Facts:
brotil | ritre b | brokli 937 | plegum klenom
pegri | ritre e | brokli 937 | plegum rapak,plomiri
vidrigror | ritre f | brokli 751 | plegum pipam,getram,vuvigros,gigrafin,trasam
nolas | ritre c | brokli 707 | plegum vuvigros,vibar,gigrafin
lukin | ritre e | brokli 751 | plegum lebugri,klogrizi,navi
getram | ritre d | brokli 937 | plegum navi,trogras
kliskol | ritre f | brokli 751 | plegum skodri
flopluk | ritre b | brokli 751
skidek | ritre b | brokli 937 | plegum getram,pliski
trarir | ritre b | brokli 751 | plegum kledrik
bistos | ritre a | brokli 937 | plegum vuvigros
vuvigros | ritre a | brokli 751
plukem | ritre a | brokli 639 | plegum vuvigros
skodri | ritre a | brokli 751
totrak | ritre a | brokli 751 | plegum vuvigros,troska
klopur | ritre c | brokli 707
negezil | ritre b | brokli 707
buklok | ritre e | brokli 751
nasul | ritre c | brokli 639 | plegum vuvigros
labre | ritre a | brokli 639
trasam | ritre d | brokli 639 | plegum lekun
dunem | ritre f | brokli 937 | plegum plukem
gralu | ritre b | brokli 751 | plegum lanen
drokom | ritre f | brokli 751
fludrun | ritre b | brokli 751 | plegum troska
dredrigrun | ritre a | brokli 751 | plegum vuvigros
traga | ritre b | brokli 751 | plegum tredis
sigri | ritre a | brokli 751 | plegum vuvigros
traba | ritre a | brokli 751
togopa | ritre a | brokli 528
gigrafin | ritre a | brokli 639 | plegum fluvol
klenom | ritre a | brokli 751 | plegum vuvigros
tifen | ritre c | brokli 528
bozan | ritre e | brokli 751 | plegum klogrizi,vuvigros
tozugre | ritre a | brokli 639 | plegum drali,vuvigros
plomiri | ritre a | brokli 751 | plegum tozugre
bragruk | ritre d | brokli 751
kipon | ritre a | brokli 707
plurus | ritre f | brokli 751
kledrik | ritre b | brokli 528 | plegum modrus,dunem,klopur
stabrim | ritre f | brokli 639 | plegum siklor
klogrizi | ritre e | brokli 639
griveklam | ritre c | brokli 639
vufe | ritre d | brokli 937
modrus | ritre a | brokli 639
troska | ritre c | brokli 751 | plegum vuvigros
stisto | ritre f | brokli 751 | plegum pipam
plire | ritre c | brokli 528 | plegum vutrek,plomiri
navi | ritre e | brokli 639 | plegum vuvigros,troska
lesester | ritre c | brokli 751
brosobra | ritre b | brokli 639
klevul | ritre a | brokli 937 | plegum rapak
sotepul | ritre a | brokli 639
siklor | ritre d | brokli 639 | plegum vuvigros
drosteplum | ritre f | brokli 937
sanosku | ritre f | brokli 639 | plegum brosobra
sketa | ritre d | brokli 751 | plegum klogrizi,stabrim,pliflom
zeru | ritre c | brokli 937 | plegum pliski,plomiri
dopugom | ritre a | brokli 639 | plegum klogrizi,siklor
trutim | ritre e | brokli 751
senostu | ritre d | brokli 751 | plegum plurus,negezil
tredis | ritre a | brokli 639
mustam | ritre b | brokli 751 | plegum drali,dredrigrun
brotru | ritre c | brokli 639 | plegum modrus,traga
pipam | ritre a | brokli 937
nebrostes | ritre a | brokli 707
lebugri | ritre e | brokli 751
lanen | ritre a | brokli 751 | plegum troska,lesester
fluvol | ritre b | brokli 937 | plegum vuvigros
gastos | ritre a | brokli 751 | plegum buklok
klebril | ritre d | brokli 639
rapak | ritre b | brokli 639 | plegum vuvigros
lekun | ritre e | brokli 937 | plegum vuvigros
tases | ritre a | brokli 639 | plegum senostu,vutrek,kipon
dugan | ritre a | brokli 751 | plegum labre,vilur
mutritus | ritre c | brokli 751 | plegum vuvigros,troska
pliflom | ritre e | brokli 639 | plegum klogrizi,siklor
zufi | ritre c | brokli 751
vutrek | ritre c | brokli 707 | plegum negezil,siklor
vilur | ritre e | brokli 751 | plegum vutrek,klogrizi
tagom | ritre c | brokli 751 | plegum troska,pliski
flabrek | ritre b | brokli 528
vibar | ritre b | brokli 937
skiflun | ritre b | brokli 707 | plegum negezil
suklan | ritre b | brokli 639
pliski | ritre d | brokli 751
trogras | ritre a | brokli 937
klufil | ritre d | brokli 751 | plegum mutritus,vutrek
nuzam | ritre c | brokli 528 | plegum vuvigros
zikevor | ritre f | brokli 751 | plegum vuvigros
drali | ritre c | brokli 751 | plegum klogrizi,vuvigros,troska

Known rows:
[  5  10  -5  -4  -5  10  -5   0  23  -4   7  -5  -4  -5  14  13  10   1
  16   2 -16  -5   8  -2 -12  17   1   6  -1]: bozan
[  0  10  -8  -1 -12   7  -1  11  19   2   0   2   4   7  11  12   0   1
  20 -10  -4   5  15  -6  -7   0  -1  16 -12]: lekun
[  0   6  -8  16   7   3  10   5   6  -3   5  -3   6  -9   4 -12  -3  -5
  11 -28  -4   5   7   8  30   4  -9  25   0]: troska
[-10  -9   5  -3  -6  20  16 -12  -4   2  17  -1  -8  -8   1 -16  -6  11
   8 -20  -3   7  15  12  21 -28  -3  -5  -8]: klopur
[  1   7  -9   2  -7  13  -4  10  13   1   5  -6   5  -1   4   8   3  -5
  14 -14  -6  -3   3 -11  -9   8   2  16  -8]: navi
[  5   7   7  14   9  -7  -2  -3  -9   5  -6  -3   4  -5   1 -12   1  -7
  -8  13  -7  -7  -1   4   9   0  -4  11   2]: gralu
[  6  11   1  15  -3  -9 -12  -3  -4  15 -21   5   6   2   4 -11  -5  -7
  -7  11  -2  -4   5   3   6 -12 -15  18   5]: skidek
[ -6  -6   8  -6   1  -3   0  -3 -11   7  -1   5   6  10 -12  -2   3  -4
 -19  10  10   0 -11  -6  -8  -7   9  -9   0]: sotepul
[  2   7   2  -8  -3  14  -8   5  -5 -12  -5 -18 -11 -12   1 -11  -3  -7
  13 -32  -1  -7   5  18  14  -4  -6  -6   7]: vutrek
[-14 -13 -16   2   0 -12  11  -5   6  10   5   5  -9   3   4  -5   0  10
  -7   8  16   8 -13  -5  -1   1   6 -13   5]: plukem
[  1  -6   8  -2   6 -10   4  -2 -13   2   4   9   7   5 -13   0  -1   0
 -15  14   4   1  -8  -5  -5   0  10  -6   4]: traba
[  8   6  -5   9   7   1  -2   0   9  -3  -2 -11  -5 -17  16  -8   2  -1
  16 -13 -12  -5   6  12  17   6 -21  15  -1]: mutritus
[  2  -5   1  -8   6   3   5   7  -3  -7   0   7   6  10 -16  21   0  -4
   4  16  -1  12  -3 -14 -23   7  23 -13  -9]: bragruk
[ -5 -10   0  -5   7  -2  16 -22  -1  11   7   1 -13  -6   4 -19  -3   8
  -5  12  -7  10   8  12  14 -21   0 -10   0]: kledrik
[ -6  -5  -1 -12  -1   9   0  12  -4  -5  -2   5  10   9 -15  18  -6  -4
   2  15   3  12  -3 -15 -27   2  22 -15 -10]: klebril
[ -5  -4   3  -7  -1  -2   1   6  -5  -6   3   1  -6   9 -13   6   2  -6
 -18  -4  15   0 -13   6  -3   3  16 -16  14]: labre
[ 14   7   2   4  -5   0 -15   3   1   8 -24  -6   6 -13  11 -11  -7  -2
  13  -4  -3  -7  15  10   7 -14 -27  13  -3]: zeru
[ 14  -6  26  -9  -8  12   0  -3  -6  -4  10   4  14  -7   0  10   1  12
   2  -4 -14 -16   8  -2  -4   0 -14   3 -18]: kliskol
[  1   7  -5  10  -2   4   3 -11  16   0   0 -14  -7 -12  17 -12   8   5
   6  -7 -13  -7  11   4  16   1 -14  10   4]: nuzam
[ -6  -5   5  -4  -7   0  -4  -3 -15   1   1   9   0   8 -10  -2   1  -2
 -20   5  12  -4 -12  -9  -4  -8   6 -11   3]: nebrostes
[ -2  -2   0 -12  -6   5  -2  11  -3  -2  -9  13   8  18 -15  20  -7  -1
   2  12   8  17   6 -15 -26  -6  15 -11  -6]: vufe

Rows:
No name comes twice in this set of rows, the named rows included.
[ -3   4 -12   6  -3   1  -5  11   9   3 -13  12  15  17  -6  20  -6  -1
   0  13  10  15   0 -19 -22   5  11   3  -7] => getram
[  0  -5  -9   3  -1 -19  -7  -1  -1  10 -18   6  -3   5   4   1  -4   2
  -7  13  17   4  -8  -3  -8  -7  -7  -3   3] => klevul
[-12  -1  -9  14  -4  -6   4   0   2  10   1   4   3  11  -1  -1   2   1
 -17   7  12   4 -15 -10   1   7   5   4   4] => gigrafin
[ -5   3  -1  -4  11   6  -1   6 -17 -11  -7  -9 -10   2 -16 -16  -8 -15
  -4 -27  16   3  -6  17  18  -8   8  -6  15] => negezil
[  2  -1  12 -11 -19  16  -6   4  11 -12  13  -6  -6  -7  11  12   7  11
   4 -27  -7 -13   3   3   2  12  -8  -5   0] => stabrim
[ 11  -5  -5 -21  18  -3  -6  12  -5 -13 -14  -4  -5   2 -19  18  -7  -8
  12   7  11   7  -4  -1 -30  11  19 -25  -2] => senostu
[ 13   8   3  13   3  -1  -8  -1   1   1  -8  -6   6 -19   8 -13  -3  -1
  10   2 -14 -13   8   5   7  -1 -23  17  -5] => tagom
[  5  -3  -6   9  10 -15  -1  -1  -4   5  -8   5   3   5  -8   1  -3   1
  -9  16   9  -1 -10  -8  -7   7   3   3   3] => lanen
[-11   3 -17  -7  -1   8   1  13  14 -15   6  -5  -6  10  -8  21   4  -6
   4  -8  14  16  -5  -9 -16  14  27 -19  10] => siklor
[ 10  -4  15   2 -11   9  -1  -4   3   2   7   3  12 -10  10   5   1  15
   3  -5 -15  -9   6  -8   1   6 -16  16 -17] => stisto
[  4  -7   2 -18   4  -8 -15   1 -10  -3 -19  -7 -13  -4 -12  -2   1  -7
  -4  12  13  -9 -10  10 -20   1   4 -23  13] => tases
[-14   8 -10  -7  -8  22   5  17  15 -20  16  -7  -3   9  -1  16   7 -10
  12 -39  -2  10   3   3   5  12  21   7   1] => klogrizi

Now the same nodes, written a new way:
Known rows:
[ -6  -5  18  34  23  -5  -3  -4  -3  -9  -5  -3 -13  28  -6  -2   5  44
  -5  -8  55  -2   2 -10  -6   4  -6   8   4  41]: plurus
[ -5  -5  -2  -1  -4  -4  -2  -5   5  -5  21  -4  -6  -6  14  -4  -8  -9
  -9 -10  -5  24  -5  -8   5   8   6  10   2  -3]: vibar
[ -5  -6   0 -11  -5  -9  -4  -7   9  -7   4  -4  -3 -10   4  -3  13  -8
  -6 -10   2   0  -6  -9  -3  17  -2   4   4  13]: mustam
[ -3  13  -3   0  -6   0   8  23   3   0  -6  -4   1  -9  -6   2  -8  -7
   0  38  -5  -3  15   0 -10  -9  -5  -4  -3  -6]: tozugre
[ -6  -4  -1   0  -5   8  26  34   9  -2  -8  -3  -5 -10   1   9  -9  11
   2  30  -6  -1  -3   8   0  -7  -7  -7  -4  -8]: plomiri
[  4  -5  -2  12  -6  -8  -2  -7  -4  -8  11   3  -8   6  33  14 -11  19
  -8   1  -6  -5  -4  -5   3  -9   8  -5  -5  -6]: zeru
[-3 16  0 -9 -2  5  0 -6 15 -7 13 -3  7 -6  7 -3 26 -7 10 -9 -6 -5 -4 16
 -5 24 -7 -3 -2 -3]: lukin
[ -4   4  -2 -10   7  -8   2  -6  -1  -8  -1  -3   4 -10   0  -4  14  -7
   9 -11   0  -5  -4  16   4  13  -5  -4  -3  -4]: lebugri
[ 13  -6  -3  -8  -7   2  -3  -7 -12  -9  -7  10  -5  20  -6   0  -7  -7
  -9  -8  -7  -4  -5 -11   3 -11  -4  -5  -4  -8]: griveklam
[ -4  -4  -1  -7   3   0   0  10  -5  19  -6  -5  -2   6  -7   3 -10  -7
   6  -7  -6  -3   1   3   2 -10  -6  -5  -3  -6]: labre
[ -5  -3  -2  -6  -3  -5  -2  -5   4  -9  -2  -3  -2 -10   0  -4  -1  -6
  -2  -5  -7  -3  -2  -1  19   0   2  -2  -5  -8]: trasam
[ -4  -4  -3  -8  -2  -7  -3  -6   0  -9   3  -5  -7  -9  -6  -3   4  -8
  -7 -11  -1  12  -3 -10  16  12  -3   5   0  -2]: brosobra
[14 -4  6 22 -9 48 -1  1 -6 -6 -1 31 -4 22  2 -5 -8 -1 -6 -7 -7 -3 -5 -6
 14 -7 34  2 -3 -7]: vutrek
[ -5  -6   2   8  16  -8  -1  -6  -1  -8   1  -5  -1   0  -3  -2  -5  -6
  -8 -11   0  23  -5  -9  23  -8  24   9  -4  -6]: negezil
[ -5  -6  -1  12  14  -6  -1  -6   0  -9   3  -2  -1  -7   2  -4  -3  -7
  -7  -9  -2  20  -4 -11  25  -9  28  10  -4  -6]: skiflun
[ -4  20  -4   0  -4  -8  -4  -6  10  -7  -1  -4  -3  -7   3  -4   3  -8
  -8  22  -6  17  14 -12  -5  14  17  10  19   7]: rapak
[ -6  -6  -4  -2  -2   5   3  20  -2  12  -8  -4  -4  -3  -9   3 -10 -10
   6   7  -7  -4   2   2   1 -11  -6  -6  -2  -7]: gigrafin
[ -3  -6  -4   0  -3  -8  -4  -8   7 -10  12  -5  -4  -9   4  -4   0  -7
 -11  -8  -6   5  -4 -10  23  11  12   8   6  -5]: kledrik
[-4 -4 -4 -6 -5 -8 -3 -7  1 11 15 -3 -1 -6  9  2 -9 -7 -4 -6 -7  5 -5  7
  6 -2  2 -1 -6 -8]: vufe
[ -4  -4   8  30  17  -5  -2  -5  -1  -9  -5  -2 -12  26  -5   2   4  42
  -7  -8  49  -1   2  -7  -7   9  -6   6   8  41]: drokom
[ -4  -4   4  34  17  -3  -3  -3   2  -9  -4  -3 -12  19  -1   1   5  48
  -7  -9  47  -4   5  -8  -7  12  -6   6   7  43]: stisto

Rows:
No name comes twice in this set of rows, the named rows included.
[ -4  35  -1 -11  16  -8  -1  -7  -2  -9   0  -4  30  -7   2  -4  15  -6
   2  -4  -7  -4   5  11  -9  21   2  -3   2  -7] => navi
[ -2  21   2  -2   0  -1   4  18  -1   0  -6  -4   3  -9  -7   0 -11  -8
   7  39  -7  -5  19  -3  -8 -10  -5  -4  -2  -6] => plukem
[ -6   7   0 -11  -7  41  -2  13  16  25   3  -3  -1  -2  -8   7  -2  -7
  17  -8  -6  -4  -2   4  -6 -10  -6  -3  -3  -6] => dopugom
[-5 25  2 -4  3 -7  3 -5 11  2 16 -4  7 -8 22 -4 -1 -6 -1 42 -8 16  3 12
 -8 10 25  5  6 -9] => lekun
[ -7   2   0 -10 -10  17  -4  -7  15  -9  15  -3   0  -9  -1  -2  16  -9
  11  -9  -8  -5  -3   3  -8   9  -6  -2  -6  -5] => sketa
[ -3  -3  10  55  10  -7  -4  -6   9   7  -5  -3 -13  26  21  16  -9  52
  -6  -9  30   5   4 -10  -6   7  -1  13   9  31] => dunem

The same nodes again, as new rows of numbers:
Known rows:
[  0  -6  -4 -18  -4  11   3  -6   4  10   0   8   3  -7   0   1   3   5
  -9  -3   1   7   1  -1  -3  -6  -3  -4  -6  -1   1  -1]: flabrek
[ -2   6  -3  19  -7  10  -3  -2   7   0   0   9  12  -7 -20  -2   0   3
 -15   8   9   5   8  -9   1  -7   3  -3   6   2   1  -1]: siklor
[  3  -1   4 -14  12  -3   0  -5  -8  -3   4  -6  -6   9  -3   4  -9  -4
  15  -3   5  -1   0   0   2   5  -5  -7   8   4  -3   0]: navi
[-2 -3 -1  0 -1  8 -2  2  4  2 -1  4  2 -4  4  2  3  1 -6  0  6  3  3 -2
 -1 -3  6 -3 -1  3 -3  2]: suklan
[ -1  -4   1 -16   5   5  -3  -3  -1  -5   2  -3  -7   1   6   1   0  -1
   5  -3   4  -1   3  -1   0   2   0  -5  -1   4  -2  -4]: modrus
[ -2 -12  -3  20 -27   6  -1  -2   7   7   2   8  -2   4  -4   1   6  -3
  -1   3  -1   5  -8   6   0   2   0  16 -13  -1   9   1]: stabrim
[ -2   0   3 -11   1   4  -2  -3   2   6  -1   3   5  -9  10  -1   0   3
 -14   0   1   8  10  -2  -2  -6   0  -1  -2   0  -4  -2]: klebril
[-5 -6  1  7  5  7 -2  1 12  4 -2  5  3 -6  6 -3  0  4 -5  2 -1  2 11 -3
 -1 -4  5 -2  0 -2 -2  3]: negezil
[ -5  -2   1 -14   0   3   3  -3  10  -3   1  -2  -1  -3  -6   1   2  -1
   7  -1   1   0   1  -2   0  -1  -1  -7   0  -2  -1  -3]: skodri
[  1   2   1  -7   5  13  -1  -2   7   3   3   2   6  -1 -11   5  -6  -1
   6  -1   4   4  -4  -6   1  -3  -1  -6   8   0  -4   0]: totrak
[  1  -7  -2  -3   1   0   6  -4  -2  -6   1  -7 -14  -5   7   2  -4  -3
   6  -3   0   0  10  -1  -1   6   7  -1  -4   5  -4   1]: traba
[ -3 -13  -2   0 -24  13   4  -1   9   8   3   9  -4   1  -5   6   6  -3
   7   1   0   4 -11   5  -3  -3   5  -1 -16  -5   4   4]: plurus
[  0   6  -3  -8  -9  14  -3   3  12   0   2   6  17 -10  -3  -2   6   6
  -4   1  10   1 -22  -7   2  -7   0  -5   4   0  -2  -4]: mustam
[  6   8   4   9   5 -13   1   3 -13   0  -3  -3   3   5  -5  -2  -1  -2
  -3   2 -10   1  -6   6   3  -2   0   4   0   5   2   3]: drali
[  5  -6   2 -13   9  -2   6  -8  -3  -4   4  -9 -17   4   1  -4  -8  -3
   7  -6  -8   5   0   2  -1   8 -13  -4  -3  -4   4  -8]: lukin
[ 3  6  0  5  5  9  3 -5 -7 -3  3  2  0  2 -5  5 -5  0  0  0 10 -1  4 -4
  0  0 -1 -5 -3  1 -1  0]: dredrigrun
[ 0 -1 -3  3 -1  7 -2  2  5  4  1  0 11 -6  7  3  2 -3 -4 -1  4  5  1 -5
  2 -2  1  6  3  0 -2  2]: gralu
[  2  11   1 -10  15   1   0  -3  -5   2   2  -1   0  11  -6  -3  -7   4
  12   2   8 -10  -5  -1  -3   3 -14 -16   2  -5  -1  -5]: lekun
[ -6  -5   1   0   2  13   5   0  14  18  -1   8   8  -1  -5   1   2   2
   0   0  -7   8  20  -7  -6  -7  -3 -12   5 -13  -6   2]: vibar
[ -1   3   0 -24  10   4  -2   2   8   6   1   2   6   1   1  -6   0  10
   3  -2   4  -3 -11  -3  -4  -3 -11 -19   6 -11  -2  -8]: trogras
[  2   9  -4  22   1   8  -1   6  -5   7  -2   5  13   3   4   1   0   4
 -14   5  15  -6  11  -3  -2  -2   5   0   4  -3  -5   4]: fluvol

Rows:
No name comes twice in this set of rows, the named rows included.
[ 2  8 -3 10  6  5  2  2 -3  1 -1  1  6  5 -5 -1 -5  4  2  4  7 -7  7 -3
 -3  1 -1 -8 10 -5 -5  1] => bistos
[  0  -4  -3  31 -21   9   3   2  -5   7   3   5   3   9  -9  10   5  -6
   3   7  10  -1  -1   2   0   2  10  12 -16   5   4  11] => zikevor

The same nodes again, as new rows of numbers:
Known rows:
[ 12 -24 -14   8 -21  12  -8   4 -25   8   3  -4   1  -7 -19]: trasam
[  0 -13  -8  20 -19   8   0   6  -2   9 -10  -5 -14 -16   5]: vutrek
[ 11 -11 -18  18 -19  -3  -3  10  -8  -2 -18  -5   1 -19   8]: lesester
[ -3  -5  24   5  -5 -27  -2   4   7   1   5   1  14  -7  -3]: sotepul
[ 14 -18 -23  12 -10  19  -3  15 -17   3   0  -9   1  -3  -6]: bragruk
[  8  -9 -24   3 -22  -1   1   8  -8  14 -14   6  -9   6  -5]: fluvol
[ 15  -7   7  -5  -3   5  -3  14   8   0  15   4  22  10 -14]: drosteplum
[  9 -14 -20  26 -11  -4   8  15  -8   0  -8 -12  -8 -17  10]: tifen
[ -3   2  14  13  10 -17   6  11  14   3   8  -1  11  -5  12]: dugan
[  5  -5  30   6  -8 -23  -6  -3   8   1   4  -1  14  -4   7]: labre
[ 12   0  -1   3 -45 -12 -14  34 -32  20  -3 -15 -16   8  -1]: brosobra
[  8   4  22  -3 -20  -7 -11  46 -15  13  34  -9  13   8 -16]: sanosku
[  2 -14 -29   8 -14  -3  11  19 -12  16 -11   3  -5   2   2]: gralu
[ -5 -21 -30   9 -11  -4   5  19  -4  10  -9 -10 -10  10  -5]: trarir
[  5 -10 -21  22 -14  -1   1  11  -5   3  -9  -3  -5 -17   6]: troska
[ 20 -18 -22  11 -13  19  -4  13 -17  -1  -5  -8   4  -6  -4]: pliski
[ -5   2  11   9  10 -20   8  17  14   0   5   2  16  -9   7]: sigri
[ -5 -13 -12  20 -21  -9  -4   1 -12  13   0   1  -9 -18 -11]: nasul
[ 14 -21 -27  12 -13  -5  17  20 -13  10 -11  -9  -8   3  10]: flabrek
[  9 -16 -24  15  -4  21   1  15 -16   9   5  -7  -1  -5  -7]: sketa
[  0  -1  15   9   6 -20   4  14  13  -4   0  -2  16  -6  11]: traba

Rows:
No name comes twice in this set of rows, the named rows included.
[ 15 -10 -21   8 -15  21  -8   7 -14   3   0  -3  -5  -2 -18] => vufe
[ -1 -18 -14  11 -16  10   8   8  -5  24  -5  -3 -20  10   7] => skiflun
[  8 -28 -28  12 -11  -7  13  23  -6   1 -12 -19 -11   8   4] => kledrik
[ -6  -4  27  10   0 -22  -1  -2  10   8  15  -1   7  -3   2] => tases
[  6  -5  13  13  10 -22  15  20  12  -8   4  -8  14 -10  16] => togopa
[ -1  -3 -20  18 -16  -1  -4   5  -2   7  -5   5 -12 -14  -8] => zeru
[ 23 -19  -3  -9  16   0  -5  25  16  20  20  -6  21  -3  -6] => kliskol
[ 12 -19  15  -3  -7  -1  -1  10   0   8  20   2  23   6 -15] => stabrim
[  5   0  14   6   3 -20   3  14  14  -7  -3  -3  19  -8  12] => vuvigros
[ -5 -14  22   2  -7 -31 -11   7  17 -14  -3 -15  11   1  -9] => tredis
[  4 -13 -22  29  -6  -3  12  14  -6   6  -1  -9 -12 -16  10] => plire
[  0 -26 -28   9 -15  -5   0  19  -1   3 -16 -18 -11  14  -4] => traga

